Below are the code and all the weights of a small trained network. Each question names an input and a class and asks about switching units off, where a switched-off unit gives its printed mean instead of its output.

import numpy as np


def w(rows, s, z=0):
    codes = np.array(rows[::2]) - 128.0
    scale = np.full(codes.shape[1], s)
    scale[-1] = z or s
    return codes * scale


def norm(h):
    return h / np.sqrt((h * h).mean(-1, keepdims=True) + 1e-5)


def f(y):
    return np.maximum(y, 0)


def log_softmax(a):
    a = a - a.max(-1, keepdims=True)
    return a - np.log(np.exp(a).sum(-1, keepdims=True))


def net(x, mask):
    res = np.array(x, float).reshape(1, 7) / 4 @ E
    u = 0
    for l in range(3):
        y = f(norm(res) @ A[l][:, :-1].T + A[l][:, -1])
        res = res + np.where(mask[u : u + 6], y, B[l][:, -1]) @ B[l][:, :-1]
        u += 6
    return log_softmax(norm(res)[-1] @ U[:, :-1].T + U[:, -1])


A, B = {}, {}
E = w([
[41,97,138,126,169,181,110,162,164,81],'x0',
[174,40,17,75,110,114,144,184,36,215],'x1',
[148,102,127,17,170,177,102,96,143,136],'x2',
[169,42,105,216,155,155,186,82,99,117],'x3',
[56,151,168,87,166,186,124,39,201,104],'x4',
[34,106,176,102,142,202,130,137,1,121],'x5',
[184,161,108,180,161,165,71,180,110,97],'x6',
],0.0065)
A[0] = w([
[130,126,94,150,77,160,10,46,160,119,97],'0.n0',
[146,73,85,156,119,156,67,162,24,35,136],'0.n1',
[163,86,88,56,2,162,134,81,42,164,132],'0.n2',
[163,206,86,126,188,52,152,180,116,175,250],'0.n3',
[140,132,229,28,84,69,93,100,140,20,203],'0.n4',
[188,87,102,215,129,172,79,146,121,101,114],'0.n5',
],0.0066,0.0021)
B[0] = w([
[228,129,103,168,130,212,172,128,113,133,178],'0.n0',
[74,184,130,122,157,163,179,206,152,142,250],'0.n1',
[171,124,149,76,120,67,65,54,120,111,253],'0.n2',
[96,39,124,121,26,253,152,59,179,90,253],'0.n3',
[153,160,174,132,67,227,222,197,93,193,255],'0.n4',
[254,120,71,119,131,249,182,203,105,106,213],'0.n5',
],0.0075,0.0045)
A[1] = w([
[3,206,171,166,88,114,155,190,101,99,156],'1.n0',
[130,172,86,75,173,49,145,90,83,126,113],'1.n1',
[162,121,168,85,112,58,174,61,94,201,197],'1.n2',
[146,132,67,163,144,123,146,186,101,72,190],'1.n3',
[94,128,142,199,100,140,175,118,175,111,252],'1.n4',
[128,195,162,142,142,112,204,105,222,211,216],'1.n5',
],0.0074,0.002)
B[1] = w([
[137,112,121,116,133,153,1,91,115,91,253],'1.n0',
[132,134,237,154,92,45,175,16,79,167,148],'1.n1',
[152,47,98,140,112,123,157,97,192,165,204],'1.n2',
[183,214,118,63,197,147,227,157,177,50,198],'1.n3',
[60,14,138,96,200,78,47,189,142,219,238],'1.n4',
[172,192,34,150,201,113,106,121,113,74,227],'1.n5',
],0.0083,0.006)
A[2] = w([
[153,135,177,175,112,164,85,158,123,81,249],'2.n0',
[59,100,209,172,217,206,126,79,84,149,105],'2.n1',
[137,149,116,154,71,137,2,152,121,119,113],'2.n2',
[180,153,74,169,62,80,119,192,196,121,141],'2.n3',
[161,136,112,135,86,77,116,96,96,129,127],'2.n4',
[143,170,65,121,149,165,90,88,161,166,136],'2.n5',
],0.0081,0.0018)
B[2] = w([
[104,62,101,123,105,215,190,90,1,204,234],'2.n0',
[80,222,172,60,64,110,122,143,86,100,253],'2.n1',
[20,236,157,91,114,70,112,39,91,92,218],'2.n2',
[25,181,194,91,202,148,108,124,46,104,213],'2.n3',
[139,172,202,157,52,149,69,138,150,134,163],'2.n4',
[93,74,88,155,128,86,226,153,61,87,222],'2.n5',
],0.0091,0.0059)
U = w([
[89,112,59,158,211,7,118,133,159,112,136],'0',
[166,45,129,99,51,71,121,82,135,194,146],'1',
[186,141,155,203,112,75,47,198,201,139,2],'2',
[152,123,97,165,145,76,59,194,194,166,43],'3',
[45,166,194,107,128,148,84,131,84,108,146],'4',
[212,135,86,101,151,192,200,165,108,119,152],'5',
],0.014,0.0099)

Each question gives the input, the list of numbers given to net, and the class t.
The units are the neurons (one row each of A and B). Each row of codes is followed by its name. A weight is (code - 128) times the scale printed after its matrix; where a second scale follows, it is the last column's (A, B and U).
mask holds one flag per neuron, layer by layer. A switched-off neuron (its flag False) gives its mean, the last column of its row in B, instead of its output. The means were averaged over made-up inputs and are rounded, as every weight is.
A unit's drop is (log p(t) with every unit on - log p(t) with that unit switched off) / (log p(t) with every unit on - log p(t) with every unit switched off).
The circuit of an input: a set's keep is (log p(t) with only the set's units on - log p(t) with every unit switched off) / (log p(t) with every unit on - log p(t) with every unit switched off). Starting from the 12 units with the biggest drops (on a tie, the unit counted first), units are removed one at a time, each time the one whose removal leaves the highest keep (on an exact tie, the one counted first), for as long as the keep stays at least 0.8.
circuit, biggest first: the units of the circuit, biggest drop first
k most important neurons: the k neurons with the biggest drops, biggest first
k most important neurons of layer l: the k neurons of layer l with the biggest drops, biggest first
drop of u: that unit's drop, to one decimal
input [-7,-7,-6,8,8,-7,-2], class 0: most important neuron of layer 1	[1.n4]
input [4,6,-3,8,3,4,-6], class 1: circuit, biggest first	[0.n2; 2.n3; 1.n3]
input [2,-6,-1,7,2,-3,-3], class 0: circuit, biggest first	[1.n5; 1.n4]
input [-4,-4,5,3,-8,-5,-4], class 1: 3 most important neurons	[0.n3; 0.n1; 1.n3]
input [2,6,8,7,5,5,-3], class 1: 3 most important neurons	[0.n2; 1.n2; 2.n3]
input [-2,-7,0,3,5,1,8], class 5: 2 most important neurons	[0.n0; 0.n5]
input [6,0,-5,8,5,4,6], class 5: 3 most important neurons	[0.n5; 1.n3; 2.n2]
input [4,-2,4,-8,6,-3,-4], class 5: 3 most important neurons	[1.n5; 0.n4; 0.n0]
input [1,5,8,-8,-2,-8,6], class 4: 2 most important neurons	[2.n3; 0.n5]
input [3,-1,-3,-1,-7,-7,-1], class 4: 2 most important neurons	[2.n3; 0.n3]
input [-8,5,-4,4,3,6,3], class 1: 3 most important neurons of layer 0	[0.n2; 0.n4; 0.n0]
input [-7,-5,2,-4,-1,-2,0], class 5: 2 most important neurons	[0.n4; 0.n0]
input [-5,-1,8,-6,2,-7,-3], class 5: 2 most important neurons	[1.n5; 0.n4]
input [1,-5,6,6,6,-2,6], class 5: most important neuron	[0.n0]
input [-7,-4,4,-7,5,2,-8], class 5: 2 most important neurons	[0.n4; 1.n5]
input [3,3,5,-5,7,-2,8], class 5: 2 most important neurons	[1.n0; 0.n0]
input [-4,0,1,-8,2,-2,-7], class 5: 3 most important neurons	[0.n4; 1.n5; 2.n2]
input [-6,-2,5,-3,6,0,-8], class 5: 2 most important neurons	[0.n4; 1.n5]
input [-8,4,-6,-5,4,-8,6], class 4: 2 most important neurons	[2.n3; 0.n3]
input [1,-2,-2,2,-2,0,0], class 5: circuit, biggest first	[0.n5]
input [-1,-4,-7,0,4,-8,-6], class 0: drop of 1.n5	0.1
input [1,-1,-1,7,8,-5,0], class 0: drop of 0.n4	0.1
input [-4,2,-1,-8,-4,-5,7], class 4: drop of 2.n3	1.1
